Below are the code and all the weights of a small trained network. Each question names an input and a class and asks about switching units off, where a switched-off unit gives its printed mean instead of its output.

import numpy as np


def w(rows, s, z=0):
    codes = np.array(rows[::2]) - 128.0
    scale = np.full(codes.shape[1], s)
    scale[-1] = z or s
    return codes * scale


def norm(h):
    return h / np.sqrt((h * h).mean(-1, keepdims=True) + 1e-5)


def f(y):
    return np.maximum(y, 0)


def log_softmax(a):
    a = a - a.max(-1, keepdims=True)
    return a - np.log(np.exp(a).sum(-1, keepdims=True))


def net(x, mask):
    res = np.array(x, float).reshape(1, 3) / 4 @ E
    u = 0
    for l in range(2):
        y = f(norm(res) @ A[l][:, :-1].T + A[l][:, -1])
        res = res + np.where(mask[u : u + 12], y, B[l][:, -1]) @ B[l][:, :-1]
        u += 12
    return log_softmax(norm(res)[-1] @ U[:, :-1].T + U[:, -1])


A, B = {}, {}
E = w([
[36,66,110,166,151],'x0',
[249,88,151,133,138],'x1',
[177,225,84,241,132],'x2',
],0.002)
A[0] = w([
[180,94,169,212,99,94],'L0N0',
[122,112,104,254,168,88],'L0N1',
[197,177,159,80,164,126],'L0N2',
[194,201,177,75,86,63],'L0N3',
[178,218,113,153,72,144],'L0N4',
[103,231,153,53,18,83],'L0N5',
[28,183,34,101,63,6],'L0N6',
[133,187,87,219,149,234],'L0N7',
[178,118,131,173,84,100],'L0N8',
[101,15,223,70,158,125],'L0N9',
[126,80,176,63,107,248],'L0N10',
[51,164,76,144,32,230],'L0N11',
],0.0045,0.0014)
B[0] = w([
[107,139,143,199,207,170],'L0N0',
[208,118,33,208,220,187],'L0N1',
[57,125,26,117,81,188],'L0N2',
[39,97,68,109,60,191],'L0N3',
[11,72,177,69,159,203],'L0N4',
[8,62,107,141,102,184],'L0N5',
[206,39,201,142,129,192],'L0N6',
[138,143,103,199,83,222],'L0N7',
[150,145,99,153,152,162],'L0N8',
[101,189,201,164,193,254],'L0N9',
[197,105,167,89,174,230],'L0N10',
[254,148,137,140,106,208],'L0N11',
],0.0041,0.004)
A[1] = w([
[121,83,142,3,76,143],'L1N0',
[57,166,250,104,231,32],'L1N1',
[79,180,124,125,80,5],'L1N2',
[106,104,205,94,239,9],'L1N3',
[141,197,85,67,78,187],'L1N4',
[70,108,110,125,114,159],'L1N5',
[113,78,116,69,185,113],'L1N6',
[111,157,111,99,28,71],'L1N7',
[119,146,92,158,79,137],'L1N8',
[129,142,100,72,68,130],'L1N9',
[93,79,69,145,129,182],'L1N10',
[236,165,94,194,148,112],'L1N11',
],0.0059,0.0024)
B[1] = w([
[154,186,86,169,139,213],'L1N0',
[201,59,207,52,254,253],'L1N1',
[91,64,129,81,155,137],'L1N2',
[123,51,171,68,230,240],'L1N3',
[102,87,165,121,75,148],'L1N4',
[166,125,140,125,120,169],'L1N5',
[203,124,169,114,150,195],'L1N6',
[142,87,137,97,114,149],'L1N7',
[117,115,131,153,167,170],'L1N8',
[113,101,95,96,70,152],'L1N9',
[139,173,129,120,152,194],'L1N10',
[66,174,93,112,151,221],'L1N11',
],0.008,0.0047)
U = w([
[223,106,58,15,17,182],'0',
[189,27,223,234,25,120],'1',
[26,221,2,242,219,223],'2',
[88,204,221,111,58,3],'3',
[89,208,220,111,57,3],'4',
[75,217,250,107,51,3],'5',
[22,30,26,41,7,222],'6',
[224,21,231,17,251,246],'7',
],0.0089,0.0074)

Each question gives the input, the list of numbers given to net, and the class t.
The units are the neurons (one row each of A and B). Each row of codes is followed by its name. A weight is (code - 128) times the scale printed after its matrix; where a second scale follows, it is the last column's (A, B and U).
mask holds one flag per neuron, layer by layer. A switched-off neuron (its flag False) gives its mean, the last column of its row in B, instead of its output. The means were averaged over made-up inputs and are rounded, as every weight is.
A unit's drop is (log p(t) with every unit on - log p(t) with that unit switched off) / (log p(t) with every unit on - log p(t) with every unit switched off).
most important unit: the unit with the biggest drop
k most important neurons: the k neurons with the biggest drops, biggest first
top k neurons in layer l: the k neurons of layer l with the biggest drops, biggest first
drop when u is switched off: that unit's drop, to one decimal
input [-7,5,3], class 6: most important unit : L1N1
input [-5,-6,-3], class 0: top 2 neurons in layer 0 : L0N9; L0N4
input [0,-6,-1], class 1: top 3 neurons in layer 0 : L0N9; L0N11; L0N6
input [-3,-6,3], class 1: top 2 neurons in layer 0 : L0N5; L0N4
input [-6,-1,5], class 6: 2 most important neurons : L1N1; L0N9
input [-1,-7,-1], class 1: 3 most important neurons : L1N1; L0N9; L1N3
input [-5,1,-3], class 0: 2 most important neurons : L0N3; L0N2
input [-7,4,5], class 6: 2 most important neurons : L1N1; L0N3
input [-3,3,-2], class 0: top 2 neurons in layer 1 : L1N1; L1N3
input [-6,1,6], class 2: 2 most important neurons : L1N1; L0N0
input [-7,3,-5], class 0: 3 most important neurons : L0N2; L0N3; L1N1
input [-7,-7,-3], class 0: top 2 neurons in layer 0 : L0N9; L0N6
input [-7,-7,-2], class 0: top 2 neurons in layer 0 : L0N6; L0N11
input [-8,8,-6], class 0: most important unit : L0N2
input [-6,-6,-2], class 0: 2 most important neurons : L1N1; L1N3
input [-2,4,0], class 0: top 2 neurons in layer 0 : L0N9; L0N2
input [-6,3,1], class 6: 3 most important neurons : L1N1; L0N2; L0N3
input [-6,4,-4], class 0: 2 most important neurons : L0N2; L0N3
input [-8,3,7], class 6: top 3 neurons in layer 1 : L1N1; L1N4; L1N0
input [-7,3,0], class 6: drop when L0N2 is switched off : 0.3
input [3,-5,6], class 2: drop when L0N1 is switched off : 0.0
